Below is a small trained network, with its code and all its weights. Each question gives an input and a target symbol and asks what happens when units are switched off, that is, made to give their printed mean instead of their output.

import numpy as np


def w(rows, s, z=0):
    codes = np.array(rows[::2]) - 128.0
    scale = np.full(codes.shape[1], s)
    scale[-1] = z or s
    return codes * scale


def f(y):
    return np.maximum(y, 0)


def softmax(a):
    e = np.exp(a - a.max(-1, keepdims=True))
    return e / e.sum(-1, keepdims=True)


def log_softmax(a):
    a = a - a.max(-1, keepdims=True)
    return a - np.log(np.exp(a).sum(-1, keepdims=True))


def net(x, mask):
    ids = ['αγδεζηλμπστψ'.index(c) for c in x.split()]
    T = len(ids)
    res = E[ids] + P[:T]
    u = 0
    for l in range(2):
        r = res
        for j in range(2):
            rows = slice(3 * j, 3 * j + 3)
            q, k, v = (r @ M[l][rows].T for M in (Q, K, V))
            z = softmax(np.where(np.tri(T) > 0, q @ k.T / 3**0.5, -1e9)) @ v
            o = O[l][rows]
            res = res + np.where(mask[u + j], z, o[:, -1]) @ o[:, :-1]
        u += 2
        y = f(res @ A[l][:, :-1].T + A[l][:, -1])
        res = res + np.where(mask[u : u + 8], y, B[l][:, -1]) @ B[l][:, :-1]
        u += 8
    return log_softmax(res[-1] @ U[:, :-1].T + U[:, -1])


Q, K, V, O, A, B = {}, {}, {}, {}, {}, {}
E = w([
[196,130,71,201,120],'α',
[145,135,189,3,149],'γ',
[117,180,136,161,247],'δ',
[137,75,4,172,83],'ε',
[146,29,181,100,140],'ζ',
[115,104,114,96,92],'η',
[93,155,69,125,68],'λ',
[135,184,57,159,114],'μ',
[94,63,107,64,171],'π',
[241,210,150,106,147],'σ',
[239,37,140,188,159],'τ',
[172,102,148,175,65],'ψ',
],0.016)
P = w([
[25,73,237,151,102],'0',
[114,134,159,66,120],'1',
[187,132,107,8,164],'2',
[175,193,150,16,140],'3',
[193,191,125,3,155],'4',
[188,197,151,9,146],'5',
],0.0039)
Q[0] = w([
[156,188,51,184,124],'0.h1',
[63,154,90,93,100],'0.h1',
[39,147,133,28,85],'0.h1',
[94,148,144,83,101],'0.h2',
[39,69,112,131,148],'0.h2',
[96,224,1,224,167],'0.h2',
],0.057)
K[0] = w([
[108,207,73,166,159],'0.h1',
[98,133,128,122,40],'0.h1',
[95,124,152,87,3],'0.h1',
[61,160,116,141,107],'0.h2',
[72,56,114,101,152],'0.h2',
[63,172,154,250,186],'0.h2',
],0.062)
V[0] = w([
[254,129,78,102,106],'0.h1',
[51,127,133,159,123],'0.h1',
[74,124,154,138,140],'0.h1',
[163,91,79,72,213],'0.h2',
[61,151,219,202,42],'0.h2',
[138,127,92,103,212],'0.h2',
],0.0058)
O[0] = w([
[184,178,222,151,22,141],'0.h1',
[97,135,94,121,210,95],'0.h1',
[91,99,73,111,193,123],'0.h1',
[40,51,113,152,187,235],'0.h2',
[252,155,122,72,41,4],'0.h2',
[76,30,95,120,198,247],'0.h2',
],0.0031,0.003)
A[0] = w([
[11,116,156,82,100,30],'0.n1',
[99,121,106,136,125,1],'0.n2',
[29,54,125,67,56,89],'0.n3',
[67,209,140,150,62,67],'0.n4',
[104,106,110,24,1,40],'0.n5',
[103,138,132,115,118,56],'0.n6',
[103,126,145,145,99,32],'0.n7',
[131,115,118,132,124,29],'0.n8',
],0.0076,0.0066)
B[0] = w([
[165,144,33,92,144,154],'0.n1',
[109,101,63,93,123,128],'0.n2',
[206,74,54,72,163,254],'0.n3',
[147,185,79,57,132,156],'0.n4',
[47,53,51,90,236,216],'0.n5',
[129,77,108,146,161,128],'0.n6',
[86,1,113,190,197,128],'0.n7',
[146,155,131,155,103,128],'0.n8',
],0.0083,0.0016)
Q[1] = w([
[139,154,209,156,48],'1.h1',
[99,125,170,147,95],'1.h1',
[160,128,124,125,166],'1.h1',
[130,59,104,87,104],'1.h2',
[132,148,140,137,114],'1.h2',
[143,2,99,62,75],'1.h2',
],0.072)
K[1] = w([
[102,66,77,212,62],'1.h1',
[100,92,78,151,105],'1.h1',
[165,136,148,138,143],'1.h1',
[132,195,138,126,217],'1.h2',
[152,118,138,127,130],'1.h2',
[144,222,123,109,254],'1.h2',
],0.058)
V[1] = w([
[1,138,192,165,174],'1.h1',
[117,137,86,212,156],'1.h1',
[32,83,156,101,158],'1.h1',
[86,95,121,112,133],'1.h2',
[28,123,164,185,145],'1.h2',
[144,129,128,99,116],'1.h2',
],0.0072)
O[1] = w([
[68,164,210,212,30,70],'1.h1',
[128,255,191,127,67,119],'1.h1',
[18,67,185,204,121,85],'1.h1',
[152,179,144,136,128,152],'1.h2',
[142,121,42,134,187,5],'1.h2',
[136,141,150,122,109,121],'1.h2',
],0.0056,0.0017)
A[1] = w([
[181,68,216,99,95,84],'1.n1',
[98,118,160,70,73,185],'1.n2',
[189,125,118,179,58,108],'1.n3',
[79,126,156,41,131,3],'1.n4',
[106,102,139,206,107,35],'1.n5',
[103,126,133,174,71,35],'1.n6',
[129,180,67,189,83,110],'1.n7',
[107,111,62,122,5,65],'1.n8',
],0.018,0.013)
B[1] = w([
[144,140,193,128,151,203],'1.n1',
[98,130,141,58,73,218],'1.n2',
[118,103,94,173,55,253],'1.n3',
[111,136,127,252,119,165],'1.n4',
[119,115,188,138,19,180],'1.n5',
[199,152,164,117,205,149],'1.n6',
[167,96,141,81,205,243],'1.n7',
[110,188,90,205,126,199],'1.n8',
],0.024,0.005)
U = w([
[188,71,175,195,142,1],'α',
[52,2,108,172,177,151],'γ',
[56,166,185,198,139,187],'δ',
[141,166,95,219,125,39],'ε',
[115,79,178,90,133,67],'ζ',
[86,197,83,112,82,148],'η',
[72,209,149,160,221,172],'λ',
[206,226,156,113,103,75],'μ',
[75,61,99,66,88,184],'π',
[174,122,86,87,187,238],'σ',
[135,125,126,152,44,88],'τ',
[180,47,82,145,86,110],'ψ',
],0.0086,0.0052)

Each question gives the input, a string of symbols that net reads in full, and the target symbol t.
The units are the heads (3 rows each of Q, K, V and O) and the neurons (one row each of A and B). Each row of codes is followed by its name. A weight is (code - 128) times the scale printed after its matrix; where a second scale follows, it is the last column's (O, A, B and U).
mask holds one flag per unit, layer by layer, with each layer's heads first. A switched-off unit (its flag False) gives its mean, the last column of its rows in O or B, instead of its output. The means were averaged over made-up inputs and are rounded, as every weight is.
A unit's drop is (log p(t) with every unit on - log p(t) with that unit switched off) / (log p(t) with every unit on - log p(t) with every unit switched off).
The circuit of an input: a set's keep is (log p(t) with only the set's units on - log p(t) with every unit switched off) / (log p(t) with every unit on - log p(t) with every unit switched off). Starting from the 12 units with the biggest drops (on a tie, the unit counted first), units are removed one at a time, each time the one whose removal leaves the highest keep (on an exact tie, the one counted first), for as long as the keep stays at least 0.8.
circuit, biggest first: the units of the circuit, biggest drop first
most important unit: the unit with the biggest drop
top k neurons: the k neurons with the biggest drops, biggest first
k most important neurons of layer l: the k neurons of layer l with the biggest drops, biggest first
input α ζ η γ, target δ: top 2 neurons : (1.n4; 1.n1)
input γ α ε δ λ, target γ: most important unit : 1.h1
input τ λ σ λ δ ε, target σ: circuit, biggest first : (1.h1; 1.n3)
input τ δ α τ, target τ: circuit, biggest first : (1.h1; 1.n5; 1.n3)
input α γ σ σ δ λ, target σ: top 2 neurons : (0.n3; 0.n5)
input ε α δ λ, target λ: 3 most important neurons of layer 1 : (1.n8; 1.n7; 1.n3)
input σ α δ γ α, target γ: circuit, biggest first : (1.h1; 0.h2)
input ε δ δ σ, target σ: top 3 neurons : (1.n5; 1.n3; 1.n8)
input σ δ δ λ δ η, target σ: circuit, biggest first : (0.h2; 1.h1; 1.n3)
input η λ σ α α, target ψ: circuit, biggest first : (1.n3; 0.h1; 1.n7)
input σ δ η δ τ δ, target σ: circuit, biggest first : (1.h1; 0.h1)
input δ μ λ, target λ: circuit, biggest first : (1.n8; 1.h1; 1.n7; 1.n6)
input α ε α γ δ, target γ: 2 most important neurons of layer 1 : (1.n8; 1.n1)
input ψ π π η, target π: 2 most important neurons of layer 1 : (1.n2; 1.n8)
input π σ τ α δ, target σ: circuit, biggest first : (1.h1)
input α δ η α, target α: top 3 neurons : (1.n7; 1.n6; 0.n3)
input ψ α ψ δ δ δ, target δ: circuit, biggest first : (1.h1; 1.n7)
input σ τ σ σ ψ, target τ: 2 most important neurons of layer 1 : (1.n3; 1.n2)
input ζ μ α τ, target α: top 3 neurons : (1.n1; 1.n2; 1.n3)
input δ σ σ ζ, target σ: circuit, biggest first : (1.h1)
